Here is a tiny trained network, its code and every weight. The questions are about switching its units off for an input and a target symbol, where a switched-off unit gives its printed mean instead of its output.

import numpy as np


def w(rows, s, z=0):
    codes = np.array(rows[::2]) - 128.0
    scale = np.full(codes.shape[1], s)
    scale[-1] = z or s
    return codes * scale


def norm(h):
    return h / np.sqrt((h * h).mean(-1, keepdims=True) + 1e-5)


def f(y):
    return y / 2 * (1 + np.tanh(0.7978845608 * (y + 0.044715 * y**3)))


def softmax(a):
    e = np.exp(a - a.max(-1, keepdims=True))
    return e / e.sum(-1, keepdims=True)


def log_softmax(a):
    a = a - a.max(-1, keepdims=True)
    return a - np.log(np.exp(a).sum(-1, keepdims=True))


def net(x, mask):
    ids = ['ΔΛΞΣΨΩαβεζηθμπτφ'.index(c) for c in x.split()]
    T = len(ids)
    res = E[ids] + P[:T]
    u = 0
    for l in range(2):
        q, k, v = (norm(res) @ M[l].T for M in (Q, K, V))
        z = softmax(np.where(np.tri(T) > 0, q @ k.T / 4**0.5, -1e9)) @ v
        res = res + np.where(mask[u], z, O[l][:, -1]) @ O[l][:, :-1]
        u += 1
        y = f(norm(res) @ A[l][:, :-1].T + A[l][:, -1])
        res = res + np.where(mask[u : u + 4], y, B[l][:, -1]) @ B[l][:, :-1]
        u += 4
    return log_softmax(norm(res)[-1] @ U[:, :-1].T + U[:, -1])


Q, K, V, O, A, B = {}, {}, {}, {}, {}, {}
E = w([
[125,135,115,149,132,169,203,140,156,173],'Δ',
[110,206,99,193,110,173,125,133,114,168],'Λ',
[136,177,116,168,70,174,132,102,161,179],'Ξ',
[182,61,138,88,77,145,131,68,142,160],'Σ',
[163,92,112,91,110,173,124,127,101,144],'Ψ',
[146,114,159,74,105,178,144,106,160,125],'Ω',
[73,121,151,132,157,140,200,160,74,122],'α',
[114,99,193,110,81,146,191,74,149,146],'β',
[126,94,156,115,63,171,167,133,106,142],'ε',
[153,114,172,58,131,164,126,160,107,207],'ζ',
[119,165,140,108,97,161,4,161,92,85],'η',
[163,123,200,94,49,114,67,115,180,201],'θ',
[67,127,185,150,153,86,59,140,109,37],'μ',
[140,73,105,152,79,72,138,93,87,201],'π',
[74,116,155,174,72,82,90,34,100,51],'τ',
[157,126,136,121,163,85,82,172,126,209],'φ',
],0.013)
P = w([
[140,126,122,166,104,111,139,246,170,116],'0',
[233,43,202,204,166,198,130,64,150,143],'1',
[147,186,63,36,25,49,197,185,89,152],'2',
[129,79,131,178,124,135,116,190,173,114],'3',
[206,106,175,151,181,171,127,86,122,143],'4',
[138,205,106,40,33,76,176,161,63,151],'5',
[96,81,121,172,125,132,113,172,169,122],'6',
[182,132,185,182,171,156,119,94,98,131],'7',
[134,207,159,58,48,106,155,143,38,149],'8',
[56,87,94,156,143,137,99,152,167,118],'9',
[209,131,161,173,180,158,136,93,119,144],'10',
[119,188,116,84,19,78,139,165,79,161],'11',
],0.012)
Q[0] = w([
[79,142,124,96,69,185,142,138,126,98],'L0H0',
[76,145,170,69,65,101,96,149,98,202],'L0H0',
[164,216,140,9,75,101,134,143,56,141],'L0H0',
[143,174,108,89,143,97,176,70,117,86],'L0H0',
],0.012)
K[0] = w([
[96,109,162,136,87,136,108,144,117,111],'L0H0',
[6,103,126,132,143,123,69,124,145,212],'L0H0',
[22,56,51,111,131,171,94,130,202,130],'L0H0',
[134,105,79,146,125,157,182,179,201,103],'L0H0',
],0.012)
V[0] = w([
[75,148,229,26,163,221,204,122,174,132],'L0H0',
[99,148,174,146,157,23,153,38,194,209],'L0H0',
[118,123,22,139,48,254,215,108,119,60],'L0H0',
[148,205,117,98,81,154,43,108,223,97],'L0H0',
],0.0057)
O[0] = w([
[225,129,136,137,104,183,157,202,94,86,254],'L0H0',
[152,161,134,12,125,1,135,155,157,155,48],'L0H0',
[75,154,61,100,170,198,179,105,22,107,92],'L0H0',
[177,171,107,76,113,220,94,12,240,85,74],'L0H0',
],0.01,0.0029)
A[0] = w([
[112,221,80,139,98,115,178,151,168,68,229],'L0N0',
[174,210,98,59,87,2,191,129,105,116,2],'L0N1',
[148,158,202,149,240,99,105,112,152,182,79],'L0N2',
[71,120,92,95,26,80,132,182,128,150,202],'L0N3',
],0.0086,0.0058)
B[0] = w([
[164,73,192,14,150,117,144,147,119,139,193],'L0N0',
[162,255,209,41,132,176,15,251,138,85,152],'L0N1',
[216,238,114,215,111,180,175,129,73,92,161],'L0N2',
[41,90,158,162,196,171,165,109,61,175,254],'L0N3',
],0.0097,0.006)
Q[1] = w([
[134,142,116,72,89,78,88,144,158,139],'L1H0',
[194,176,142,79,117,99,170,112,84,97],'L1H0',
[134,125,181,71,130,105,11,120,36,92],'L1H0',
[62,148,152,157,144,150,94,141,175,108],'L1H0',
],0.012)
K[1] = w([
[127,101,103,96,175,117,84,132,192,150],'L1H0',
[115,95,151,135,135,166,233,141,222,160],'L1H0',
[44,2,94,157,102,130,85,194,159,131],'L1H0',
[115,140,105,103,121,38,54,84,70,81],'L1H0',
],0.0084)
V[1] = w([
[20,85,232,177,42,138,59,166,136,46],'L1H0',
[145,111,123,120,116,201,57,154,101,226],'L1H0',
[180,64,48,132,67,75,139,147,155,222],'L1H0',
[127,87,83,128,253,159,78,214,177,122],'L1H0',
],0.0052)
O[1] = w([
[155,105,167,123,95,152,223,46,176,103,149],'L1H0',
[211,95,60,143,56,88,71,145,130,203,253],'L1H0',
[2,97,99,164,104,128,49,134,149,188,123],'L1H0',
[112,91,47,137,162,51,126,132,103,54,137],'L1H0',
],0.0086,0.0055)
A[1] = w([
[175,74,150,233,229,130,106,188,233,81,254],'L1N0',
[52,145,128,141,168,106,59,205,145,219,110],'L1N1',
[56,103,157,68,50,208,127,251,118,130,109],'L1N2',
[178,99,212,89,183,2,75,86,230,178,244],'L1N3',
],0.0072,0.0036)
B[1] = w([
[2,162,131,23,163,134,97,97,129,94,214],'L1N0',
[110,96,97,85,133,168,160,87,140,140,172],'L1N1',
[141,124,111,211,91,79,85,126,182,46,253],'L1N2',
[163,182,54,166,169,115,187,173,124,100,158],'L1N3',
],0.013,0.0075)
U = w([
[109,128,105,118,130,115,154,176,65,104,37],'Δ',
[204,92,48,103,106,139,172,115,123,103,69],'Λ',
[217,151,122,110,97,87,95,107,223,128,101],'Ξ',
[154,124,118,146,83,159,95,70,195,221,123],'Σ',
[131,130,65,181,119,134,145,73,100,80,119],'Ψ',
[191,139,169,103,147,141,72,190,112,100,125],'Ω',
[119,111,103,171,141,76,163,137,86,156,158],'α',
[174,61,168,178,66,85,134,146,128,133,87],'β',
[109,169,89,203,106,190,140,110,96,131,98],'ε',
[73,106,176,118,101,149,34,141,161,128,129],'ζ',
[155,127,117,9,97,140,99,75,152,116,79],'η',
[127,179,66,128,137,93,162,171,172,144,222],'θ',
[89,185,175,89,157,114,135,108,133,110,163],'μ',
[101,57,115,93,135,128,132,68,77,212,193],'π',
[138,104,184,136,138,139,207,97,162,156,254],'τ',
[59,156,98,94,192,115,136,160,114,195,138],'φ',
],0.013,0.0037)

Each question gives the input, a string of symbols that net reads in full, and the target symbol t.
The units are the heads (4 rows each of Q, K, V and O) and the neurons (one row each of A and B). Each row of codes is followed by its name. A weight is (code - 128) times the scale printed after its matrix; where a second scale follows, it is the last column's (O, A, B and U).
mask holds one flag per unit, layer by layer, with each layer's heads first. A switched-off unit (its flag False) gives its mean, the last column of its rows in O or B, instead of its output. The means were averaged over made-up inputs and are rounded, as every weight is.
A unit's drop is (log p(t) with every unit on - log p(t) with that unit switched off) / (log p(t) with every unit on - log p(t) with every unit switched off).
The circuit of an input: a set's keep is (log p(t) with only the set's units on - log p(t) with every unit switched off) / (log p(t) with every unit on - log p(t) with every unit switched off). Starting from all 10 units, units are removed one at a time, each time the one whose removal leaves the highest keep (on an exact tie, the one counted first), for as long as the keep stays at least 0.8.
units of the circuit, in order: the units of the circuit, biggest drop first
unit that matters most: the unit with the biggest drop
k most important neurons: the k neurons with the biggest drops, biggest first
k most important neurons of layer l: the k neurons of layer l with the biggest drops, biggest first
input Ξ Ξ Λ Ξ Ψ ζ, target η: units of the circuit, in order	(L0H0)
input ζ Λ ζ Λ ζ Ω ζ ζ ζ α, target ζ: 3 most important neurons	(L1N0; L1N2; L1N3)
input ζ Δ Λ, target β: 2 most important neurons of layer 1	(L1N2; L1N0)
input Ξ ζ β β ζ θ ζ, target θ: units of the circuit, in order	(L0H0; L1N3)
input ζ Λ ζ ζ ζ ζ Σ Ξ, target Σ: units of the circuit, in order	(L1N2; L0N3)
input Δ ζ ζ ζ Ψ ζ Ψ ζ Ξ Ξ, target ζ: units of the circuit, in order	(L1N0; L0H0)
input Δ Λ ζ Δ η ζ Λ, target η: 2 most important neurons	(L1N0; L0N3)
input ζ ζ φ, target β: units of the circuit, in order	(L0H0; L1N0)
input ζ β η ζ φ Ξ Σ Λ ζ Ξ ζ Λ, target η: units of the circuit, in order	(L0H0; L0N0)
input ζ ζ π Σ μ Λ β θ β, target Ω: units of the circuit, in order	(L0N1; L0H0)
input Σ β ζ Λ ε ζ Ξ, target ζ: 2 most important neurons of layer 1	(L1N0; L1N3)
input ζ Λ ζ ζ Ξ π ζ, target π: units of the circuit, in order	(L0H0; L1N1)
input Ξ ζ β ζ β Λ Λ Ω Λ ζ Ξ, target Ω: 2 most important neurons of layer 1	(L1N1; L1N2)
input β η Λ ε Λ Λ α Σ, target Λ: units of the circuit, in order	(L0N3; L1N3)
input β β τ Ξ, target τ: units of the circuit, in order	(L1H0)
input ζ θ ζ β Ω, target η: 3 most important neurons	(L1N0; L1N2; L0N3)
input μ β ζ β, target ζ: 3 most important neurons	(L1N0; L0N0; L1N3)
input ζ ζ Ω Ψ Λ Ξ β ζ ζ, target Ω: units of the circuit, in order	(L0H0; L0N1)
input Σ θ Λ Λ β ζ Λ ζ η ζ, target η: units of the circuit, in order	(L0H0; L1N0; L1H0)
input π ζ θ θ Ξ Λ τ Ξ Λ η Ψ ζ, target Σ: unit that matters most	L0H0
input Λ ζ τ Λ β φ ζ, target φ: 2 most important neurons of layer 1	(L1N0; L1N3)
input β ζ Λ, target Ω: 2 most important neurons of layer 0	(L0N1; L0N0)
input Ξ Ξ μ ζ β ζ ζ Ξ φ β, target φ: 2 most important neurons of layer 0	(L0N0; L0N3)
